Below are the code and all the weights of a small trained network. Each question names an input and a target symbol and asks about switching units off, where a switched-off unit gives its printed mean instead of its output.

import numpy as np


def w(rows, s, z=0):
    codes = np.array(rows[::2]) - 128.0
    scale = np.full(codes.shape[1], s)
    scale[-1] = z or s
    return codes * scale


def f(y):
    return np.maximum(y, 0)


def softmax(a):
    e = np.exp(a - a.max(-1, keepdims=True))
    return e / e.sum(-1, keepdims=True)


def log_softmax(a):
    a = a - a.max(-1, keepdims=True)
    return a - np.log(np.exp(a).sum(-1, keepdims=True))


def net(x, mask):
    ids = ['Ψαβγζτ'.index(c) for c in x.split()]
    T = len(ids)
    res = E[ids] + P[:T]
    u = 0
    for l in range(2):
        r = res
        for j in range(2):
            rows = slice(2 * j, 2 * j + 2)
            q, k, v = (r @ M[l][rows].T for M in (Q, K, V))
            z = softmax(np.where(np.tri(T) > 0, q @ k.T / 2**0.5, -1e9)) @ v
            o = O[l][rows]
            res = res + np.where(mask[u + j], z, o[:, -1]) @ o[:, :-1]
        u += 2
        y = f(res @ A[l][:, :-1].T + A[l][:, -1])
        res = res + np.where(mask[u : u + 16], y, B[l][:, -1]) @ B[l][:, :-1]
        u += 16
    return log_softmax(res[-1] @ U[:, :-1].T + U[:, -1])


Q, K, V, O, A, B = {}, {}, {}, {}, {}, {}
E = w([
[101,93,188,99,54,127,153,198,172,163,39,112],'Ψ',
[102,95,96,172,163,153,166,155,151,112,202,60],'α',
[85,104,211,250,115,128,112,170,163,107,43,103],'β',
[163,155,213,129,37,73,117,208,187,137,192,84],'γ',
[80,151,65,90,136,116,170,56,169,199,108,111],'ζ',
[97,145,156,123,151,84,73,44,77,140,114,161],'τ',
],0.023)
P = w([
[157,107,135,89,184,85,132,112,111,112,8,93],'0',
[110,161,172,99,167,71,163,112,90,116,98,107],'1',
[95,165,142,123,148,141,173,112,120,84,116,107],'2',
[111,137,140,125,128,153,155,105,127,86,132,116],'3',
[154,95,116,130,121,127,85,128,128,114,149,149],'4',
[163,106,98,127,106,121,51,133,111,147,160,161],'5',
],0.013)
Q[0] = w([
[128,212,158,117,87,83,193,141,47,104,140,254],'0.h0',
[184,43,84,246,20,85,151,125,155,132,30,91],'0.h0',
[178,80,95,104,6,51,184,109,211,166,51,12],'0.h1',
[155,102,118,100,96,84,178,163,170,144,149,84],'0.h1',
],0.0044)
K[0] = w([
[137,170,117,155,61,92,122,160,154,104,102,143],'0.h0',
[55,71,151,139,120,117,143,141,139,116,110,136],'0.h0',
[103,124,117,140,136,135,157,161,207,222,116,116],'0.h1',
[141,128,131,99,127,98,254,149,96,132,119,51],'0.h1',
],0.0079)
V[0] = w([
[142,138,177,201,107,136,76,182,153,9,106,66],'0.h0',
[185,155,133,138,102,169,130,167,178,185,118,123],'0.h0',
[187,154,128,126,109,109,121,221,178,118,124,40],'0.h1',
[171,164,254,173,189,132,149,153,187,162,51,171],'0.h1',
],0.0063)
O[0] = w([
[117,170,132,53,100,145,119,75,166,135,113,107,253],'0.h0',
[128,154,123,191,124,253,137,96,170,127,167,104,62],'0.h0',
[179,151,84,102,181,90,90,134,93,93,140,85,235],'0.h1',
[126,140,123,182,109,187,119,163,42,88,65,176,175],'0.h1',
],0.011,0.0041)
A[0] = w([
[151,147,142,109,190,60,96,71,116,85,28,101,6],'0.n0',
[176,160,96,105,29,137,142,172,166,76,142,93,94],'0.n1',
[42,88,168,140,182,107,152,99,29,181,73,196,170],'0.n2',
[169,146,21,31,190,159,164,114,118,105,48,156,18],'0.n3',
[86,145,115,57,91,59,81,112,156,145,103,101,234],'0.n4',
[196,100,78,123,126,156,189,134,137,216,74,139,128],'0.n5',
[132,117,54,167,153,171,138,108,228,197,192,136,68],'0.n6',
[171,194,147,118,27,159,50,189,100,95,104,232,77],'0.n7',
[103,51,181,105,59,140,140,227,137,164,166,160,143],'0.n8',
[23,191,212,32,120,63,120,172,157,181,110,135,53],'0.n9',
[79,86,104,88,178,126,197,157,156,172,203,148,159],'0.n10',
[90,167,39,83,86,176,100,161,88,120,125,117,116],'0.n11',
[92,165,114,38,90,128,203,41,144,130,99,174,105],'0.n12',
[112,104,171,255,220,161,165,207,93,136,114,97,84],'0.n13',
[115,153,82,99,159,166,195,168,157,139,73,70,139],'0.n14',
[108,108,164,189,216,130,114,163,128,69,146,125,62],'0.n15',
],0.0068,0.0022)
B[0] = w([
[134,78,215,103,123,150,109,125,181,178,109,63,208],'0.n0',
[122,128,84,121,83,59,96,146,136,151,215,144,177],'0.n1',
[105,129,125,66,87,116,81,154,110,161,253,102,206],'0.n2',
[133,116,227,190,225,40,148,117,203,166,84,123,179],'0.n3',
[191,78,139,169,144,115,146,127,64,86,76,151,220],'0.n4',
[73,128,122,82,130,110,119,71,133,83,100,106,163],'0.n5',
[56,208,118,129,78,170,59,115,115,78,209,96,204],'0.n6',
[40,123,69,104,66,160,99,74,156,78,189,190,200],'0.n7',
[147,183,156,157,195,111,108,35,97,122,79,110,157],'0.n8',
[198,151,143,104,202,108,136,133,60,60,152,136,201],'0.n9',
[137,134,8,162,113,214,102,78,78,124,145,126,254],'0.n10',
[154,125,63,143,162,122,183,142,79,162,114,120,157],'0.n11',
[169,177,116,81,97,54,131,158,141,151,42,64,183],'0.n12',
[154,117,227,123,160,91,117,90,145,110,17,99,213],'0.n13',
[195,107,118,150,146,75,88,113,132,130,117,151,238],'0.n14',
[155,176,165,204,179,115,137,117,153,167,128,76,197],'0.n15',
],0.0067,0.0084)
Q[1] = w([
[175,118,48,161,163,134,116,71,69,187,140,103],'1.h0',
[236,38,98,199,115,140,30,66,131,153,98,198],'1.h0',
[159,154,76,165,160,228,161,163,178,88,195,254],'1.h1',
[67,90,74,105,205,155,112,102,195,167,102,146],'1.h1',
],0.0062)
K[1] = w([
[115,149,96,141,126,165,179,83,108,120,176,130],'1.h0',
[103,245,145,183,146,125,176,155,33,67,118,152],'1.h0',
[136,81,104,151,90,194,136,134,78,111,153,65],'1.h1',
[43,135,125,118,197,132,253,81,104,159,131,93],'1.h1',
],0.007)
V[1] = w([
[228,145,93,178,90,101,171,237,115,59,61,75],'1.h0',
[113,182,254,83,95,171,138,128,129,141,109,81],'1.h0',
[115,167,76,120,79,115,22,111,97,167,142,188],'1.h1',
[163,81,96,128,114,98,69,158,65,216,79,86],'1.h1',
],0.0058)
O[1] = w([
[111,167,117,150,85,145,247,27,227,105,126,18,194],'1.h0',
[71,254,65,94,192,102,212,163,54,121,167,111,119],'1.h0',
[217,149,175,178,192,143,158,157,206,97,121,80,58],'1.h1',
[81,188,55,148,123,180,136,71,230,66,65,33,255],'1.h1',
],0.0068)
A[1] = w([
[138,96,138,76,65,95,80,152,129,155,183,152,107],'1.n0',
[135,140,117,164,64,196,138,119,109,72,114,162,191],'1.n1',
[85,125,123,87,2,149,91,102,132,140,250,155,87],'1.n2',
[194,160,91,93,172,90,166,185,97,129,114,114,146],'1.n3',
[189,151,57,124,203,145,168,131,133,176,95,139,207],'1.n4',
[100,109,56,188,107,199,198,148,72,125,98,197,2],'1.n5',
[136,154,94,122,77,205,110,79,83,136,127,141,124],'1.n6',
[160,156,166,98,190,79,107,126,149,112,144,77,36],'1.n7',
[110,115,146,171,103,78,145,158,145,143,95,80,211],'1.n8',
[182,146,228,161,114,145,68,181,55,186,155,253,138],'1.n9',
[113,127,124,93,146,162,107,120,66,159,200,119,139],'1.n10',
[150,144,98,219,25,159,148,198,90,120,148,169,112],'1.n11',
[132,99,118,206,190,150,222,148,81,161,109,145,75],'1.n12',
[132,112,182,170,163,139,107,80,171,109,85,122,138],'1.n13',
[174,138,228,190,150,74,160,110,128,198,68,76,79],'1.n14',
[91,147,128,145,132,212,97,121,124,127,140,96,111],'1.n15',
],0.0082,0.0028)
B[1] = w([
[130,133,82,174,143,23,174,120,75,21,131,103,164],'1.n0',
[110,154,103,101,146,91,108,63,138,102,99,109,162],'1.n1',
[100,71,205,40,94,160,127,120,134,255,24,151,208],'1.n2',
[155,104,179,78,144,167,66,108,127,136,73,158,171],'1.n3',
[134,93,158,199,120,85,153,98,99,101,95,147,188],'1.n4',
[115,72,122,59,16,212,77,196,236,200,108,92,129],'1.n5',
[133,166,108,143,83,146,134,161,191,98,186,136,177],'1.n6',
[105,66,144,86,90,172,143,175,123,154,183,173,255],'1.n7',
[186,97,115,164,209,122,112,154,67,91,136,184,233],'1.n8',
[63,115,105,183,22,129,161,144,158,165,149,167,143],'1.n9',
[107,253,78,116,90,100,139,108,151,148,187,107,172],'1.n10',
[94,161,173,178,223,135,131,61,113,141,132,69,137],'1.n11',
[136,113,183,94,139,171,83,121,187,153,92,151,140],'1.n12',
[112,138,133,116,161,99,150,104,68,147,153,191,248],'1.n13',
[126,58,109,91,94,175,120,142,198,182,92,192,243],'1.n14',
[164,49,103,87,129,145,138,180,105,85,90,149,224],'1.n15',
],0.0077,0.0097)
U = w([
[170,55,255,110,154,110,157,67,126,136,32,148,164],'Ψ',
[153,173,110,188,152,21,140,77,96,34,127,117,222],'α',
[145,128,120,72,84,215,123,146,237,172,94,136,133],'β',
[142,124,182,161,95,115,172,89,138,141,99,155,50],'γ',
[176,169,133,77,174,153,159,68,136,148,146,212,3],'ζ',
[137,160,227,133,161,115,158,68,169,168,97,93,63],'τ',
],0.0063,0.004)

Each question gives the input, a string of symbols that net reads in full, and the target symbol t.
The units are the heads (2 rows each of Q, K, V and O) and the neurons (one row each of A and B). Each row of codes is followed by its name. A weight is (code - 128) times the scale printed after its matrix; where a second scale follows, it is the last column's (O, A, B and U).
mask holds one flag per unit, layer by layer, with each layer's heads first. A switched-off unit (its flag False) gives its mean, the last column of its rows in O or B, instead of its output. The means were averaged over made-up inputs and are rounded, as every weight is.
A unit's drop is (log p(t) with every unit on - log p(t) with that unit switched off) / (log p(t) with every unit on - log p(t) with every unit switched off).
The circuit of an input: a set's keep is (log p(t) with only the set's units on - log p(t) with every unit switched off) / (log p(t) with every unit on - log p(t) with every unit switched off). Starting from the 12 units with the biggest drops (on a tie, the unit counted first), units are removed one at a time, each time the one whose removal leaves the highest keep (on an exact tie, the one counted first), for as long as the keep stays at least 0.8.
units of the circuit, in order: the units of the circuit, biggest drop first
k most important neurons: the k neurons with the biggest drops, biggest first
which heads matter: for each layer, one digit per head in row order, 1 if its drop is at least 0.15 and else 0, layers parted by /
drop of u: that unit's drop, to one decimal
input α β ζ α β, target α: units of the circuit, in order -> [1.h0, 1.n2]
input α γ α Ψ α ζ, target Ψ: units of the circuit, in order -> [0.n3, 0.n4]
input ζ α α β α, target β: which heads matter -> 01 / 00
input α β β α α ζ, target Ψ: which heads matter -> 00 / 00
input β β β, target β: units of the circuit, in order -> [1.n5, 0.h1]
input ζ ζ Ψ α τ, target γ: which heads matter -> 11 / 00
input ζ ζ ζ, target β: which heads matter -> 11 / 11
input β α ζ γ, target ζ: which heads matter -> 01 / 10
input α β β ζ β, target β: units of the circuit, in order -> [0.h1, 0.n7, 1.n5]
input α α γ, target Ψ: which heads matter -> 00 / 11
input τ ζ ζ α α γ, target γ: 2 most important neurons -> [1.n9, 1.n0]
input ζ β ζ τ, target γ: which heads matter -> 11 / 10
input ζ β α, target Ψ: which heads matter -> 11 / 00
input Ψ ζ ζ τ, target τ: 3 most important neurons -> [0.n2, 1.n2, 0.n10]
input ζ β ζ α ζ α, target α: which heads matter -> 10 / 00
input β α γ, target ζ: most important neuron -> [1.n3]
input Ψ α α α Ψ, target α: which heads matter -> 00 / 00
input β ζ β, target α: which heads matter -> 11 / 10
input ζ β α γ, target γ: 4 most important neurons -> [1.n9, 1.n2, 1.n0, 0.n14]
input τ γ α, target Ψ: 2 most important neurons -> [0.n2, 0.n7]
input ζ ζ ζ ζ, target β: which heads matter -> 11 / 00
input α α β α Ψ α, target β: which heads matter -> 00 / 00
input ζ Ψ ζ α ζ α, target α: which heads matter -> 11 / 00
input Ψ α τ, target τ: 4 most important neurons -> [0.n2, 0.n3, 0.n14, 0.n13]
input ζ α ζ, target α: which heads matter -> 10 / 00
input α Ψ α Ψ γ, target τ: 2 most important neurons -> [1.n2, 1.n11]
input ζ α α ζ, target α: drop of 0.n12 -> 0.4
input α α ζ γ, target Ψ: drop of 1.h1 -> 0.2
